-4,-52
0,60
5,-39
-4,-35
-4,-45
1,59
->
0,60
1,59
-4,-35
5,-39
-4,-45
-4,-52

13,-45,3,6,-2
0,-31,-1,6,8
-4,-6,0,-2,0
-9,-46,-3,3,-7
0,-54,-2,-3,13
-2,-43,2,-1,-8
4,58,12,-7,-9
9,-27,10,-3,7
-3,17,-6,-11,-8
->
4,58,12,-7,-9
-3,17,-6,-11,-8
-4,-6,0,-2,0
9,-27,10,-3,7
0,-31,-1,6,8
-2,-43,2,-1,-8
13,-45,3,6,-2
-9,-46,-3,3,-7
0,-54,-2,-3,13

-25,57,38,-35,1,-31,-5
31,-62,-43,45,-5,41,7
23,-8,-30,19,-6,7,4
33,-21,-36,27,-24,24,19
-10,23,14,-11,3,-7,-1
25,-16,-27,31,-1,30,9
39,-64,-46,41,-7,49,20
15,-31,-25,24,1,23,1
-35,41,41,-31,13,-42,-14
->
-25,57,38,-35,1,-31,-5
-35,41,41,-31,13,-42,-14
-10,23,14,-11,3,-7,-1
23,-8,-30,19,-6,7,4
25,-16,-27,31,-1,30,9
33,-21,-36,27,-24,24,19
15,-31,-25,24,1,23,1
31,-62,-43,45,-5,41,7
39,-64,-46,41,-7,49,20

-55,30,38,44,-47,38,44
-3,10,13,3,-16,12,4
57,-23,-28,-48,29,-29,-46
7,4,1,-4,-6,4,-4
->
-55,30,38,44,-47,38,44
-3,10,13,3,-16,12,4
7,4,1,-4,-6,4,-4
57,-23,-28,-48,29,-29,-46

34,13,11,21,-32
0,-5,-14,54,-3
-10,-6,-14,18,-60
-27,-46,-79,19,8
-39,-40,-56,24,30
23,48,-36,7,10
-26,14,11,50,-25
->
23,48,-36,7,10
-26,14,11,50,-25
34,13,11,21,-32
0,-5,-14,54,-3
-10,-6,-14,18,-60
-39,-40,-56,24,30
-27,-46,-79,19,8

33,-12,-4,45,49,40,-31,-49,27
39,-11,7,20,65,45,-26,-40,28
-2,-29,-63,-68,62,24,-44,51,-12
-11,-34,-34,-74,53,39,-24,36,-17
-36,-20,-39,-59,46,65,13,40,9
-7,-32,-57,-67,61,21,-58,57,6
->
39,-11,7,20,65,45,-26,-40,28
33,-12,-4,45,49,40,-31,-49,27
-36,-20,-39,-59,46,65,13,40,9
-2,-29,-63,-68,62,24,-44,51,-12
-7,-32,-57,-67,61,21,-58,57,6
-11,-34,-34,-74,53,39,-24,36,-17

-27,15,-48,-23,14,-16,-7,41,-26
-24,17,-39,-17,11,-15,-7,30,-24
13,-7,16,6,-5,6,3,-16,13
-19,23,-50,-23,10,-18,-13,21,-20
-24,33,-49,-20,10,-21,-13,22,-26
-21,35,-71,-36,14,-23,-16,31,-21
28,-16,65,29,-16,21,14,-39,30
-5,11,-21,-12,3,-6,-4,9,-4
9,-9,39,20,-8,10,8,-19,10
->
-21,35,-71,-36,14,-23,-16,31,-21
-24,33,-49,-20,10,-21,-13,22,-26
-19,23,-50,-23,10,-18,-13,21,-20
-24,17,-39,-17,11,-15,-7,30,-24
-27,15,-48,-23,14,-16,-7,41,-26
-5,11,-21,-12,3,-6,-4,9,-4
13,-7,16,6,-5,6,3,-16,13
9,-9,39,20,-8,10,8,-19,10
28,-16,65,29,-16,21,14,-39,30
---
49,14,27,4,7,43,-10,-8,36,45,-21,9,-4,-32
-29,9,-29,-34,-4,24,-7,6,17,-27,-2,-7,13,69
3,-31,-22,39,5,-51,10,29,-15,22,41,30,-17,-27
12,-12,3,24,19,-47,-3,18,-24,9,22,-1,-8,-24
25,-16,7,20,0,-28,-2,27,-24,24,11,-7,-2,-31
-9,20,-2,-45,-14,80,-7,-18,39,-8,-38,-17,29,46
->
49,14,27,4,7,43,-10,-8,36,45,-21,9,-4,-32
25,-16,7,20,0,-28,-2,27,-24,24,11,-7,-2,-31
12,-12,3,24,19,-47,-3,18,-24,9,22,-1,-8,-24
-9,20,-2,-45,-14,80,-7,-18,39,-8,-38,-17,29,46
3,-31,-22,39,5,-51,10,29,-15,22,41,30,-17,-27
-29,9,-29,-34,-4,24,-7,6,17,-27,-2,-7,13,69

-44,-9,53,45,23
-4,46,47,23,33
-32,-24,30,30,26
66,-43,-58,29,-65
-57,-27,-27,-12,52
23,53,35,52,-33
->
-44,-9,53,45,23
-4,46,47,23,33
23,53,35,52,-33
-32,-24,30,30,26
-57,-27,-27,-12,52
66,-43,-58,29,-65

17,31,1,9,10,3,55,13,6,4,6
21,32,13,10,15,12,61,25,6,5,6
->
21,32,13,10,15,12,61,25,6,5,6
17,31,1,9,10,3,55,13,6,4,6

-10,9,-25,14
46,-13,-36,0
-40,-22,-67,-37
-64,51,74,17
-29,-12,29,-49
-65,-60,42,28
-58,24,21,5
3,31,28,20
8,-36,-33,-31
-33,-14,-23,-12
->
-64,51,74,17
-65,-60,42,28
-29,-12,29,-49
3,31,28,20
-58,24,21,5
-33,-14,-23,-12
-10,9,-25,14
8,-36,-33,-31
46,-13,-36,0
-40,-22,-67,-37

11,-22,-7,-4,-11,-62,-6,-30,-5
11,-29,-33,2,-20,2,-8,-42,17
-2,17,2,-5,-17,53,3,-14,40
->
-2,17,2,-5,-17,53,3,-14,40
11,-22,-7,-4,-11,-62,-6,-30,-5
11,-29,-33,2,-20,2,-8,-42,17

70,79,-73,-16
8,31,-25,9
23,24,-22,0
-16,-36,32,-8
17,36,-32,3
32,7,-9,-18
->
-16,-36,32,-8
32,7,-9,-18
23,24,-22,0
8,31,-25,9
17,36,-32,3
70,79,-73,-16

72,-14,-23,45,-5
29,-6,0,10,28
43,-34,-42,0,-11
->
29,-6,0,10,28
72,-14,-23,45,-5
43,-34,-42,0,-11

3,1,28,3,1
8,13,16,7,-11
-4,15,34,9,-9
-6,-10,63,-1,9
->
-6,-10,63,-1,9
-4,15,34,9,-9
3,1,28,3,1
8,13,16,7,-11
---
-30,77,-51,-36
18,22,43,-3
-18,18,72,17
-45,-7,62,10
-9,20,66,28
->
22,43
18,72

5,-48,75,-40
5,-36,61,-61
5,-28,77,-36
->
-36,61
-28,77

-69,-68,46,-13
-39,19,9,25
-41,76,-38,35
36,-40,24,-45
33,21,-48,44
->
19,9
76,-38

-40,-51,35,39
-35,-48,33,42
28,41,-38,-36
42,53,-38,-57
30,34,28,21
->
-48,33
41,-38

-17,-29,39,16
-7,58,-42,-43
-34,-10,18,-25
25,-18,-19,28
23,-21,-24,23
->
58,-42
-10,18

12,35,9,32,-57
12,36,5,41,-39
-17,-76,27,-78,23
2,6,-32,5,23
6,26,-40,25,11
->
36,5
-76,27
---
8,59,37,-70,-21
-28,-63,-6,43,6
68,30,-55,-14,-30
-21,3,18,15,17
25,-16,-66,42,28
->
-63,-6
30,-55

1,7,2,-3,2
-3,-3,66,6,69
0,0,56,3,59
0,0,58,4,61
73,30,27,-1,29
->
-3,66
0,56

-10,-10,-6,-9,10
7,-20,2,-23,0
-12,14,-3,-26,-10
3,-18,-5,22,58
->
-20,2
14,-3

79,-5,-46
8,-31,39
32,-36,-9
9,-32,30
-44,58,-53
->
-31,39
-36,-9

9,64,0,-3,34
44,-1,-1,33,29
2,18,-3,-2,15
35,0,16,42,7
-3,-2,19,-3,1
->
-1,-1
18,-3

-17,25,52,39
-55,-5,-73,-41
-24,36,56,48
54,-59,-60,-69
-55,-6,27,-22
->
-5,-73
36,56

-1,-2,-1
0,72,16
49,72,74
20,78,45
->
72,16
72,74

15,-38,12
-7,13,25
-18,-14,37
-17,-22,12
35,59,70
->
13,25
-14,37
---
12,49,20,-12
12,-35,-44,43
12,-58,10,2
12,-15,-4,7
12,-39,-19,13
->
49,20
-35,-44

50,37,-61
-48,-61,48
15,1,31
0,37,-3
->
37,-61
-61,48

5,14,13,-21,-16
25,-47,-2,18,-9
25,-42,-53,18,-65
->
14,13
-47,-2

-14,23,32,60
-13,20,34,62
->
23,32
20,34

-38,79,34,4
35,-41,-33,34
-24,-20,61,-7
31,-45,-33,39
->
79,34
-41,-33

52,-32,42,31,-60
54,-53,14,44,-29
-54,35,-63,-24,-23
-59,20,-55,12,49
->
-32,42
-53,14

-9,-27,13,-2,36
10,-35,6,25,-12
-24,-58,-5,1,-1
-78,-40,-4,-10,7
->
-27,13
-35,6

-10,44,-22,69
-12,4,-19,40
-12,9,-19,43
->
44,-22
4,-19
---
16,21,-32,14,11
6,-50,42,21,-53
12,6,-80,33,-11
-3,22,42,-29,38
-9,38,-24,-12,-10
->
21,-32
-50,42

18,-62,-17
-21,-12,56
->
-62,-17
-12,56

45,33,-48,-63
45,33,0,-63
->
33,-48
33,0

-21,20,-61
-28,0,-11
55,-10,50
-45,-26,-10
-53,-9,1
->
20,-61
0,-11

9,78,32
-4,56,-3
29,0,14
38,8,50
->
78,32
56,-3

56,27,0,8
8,1,25,58
40,45,2,2
1,3,48,38
->
27,0
1,25
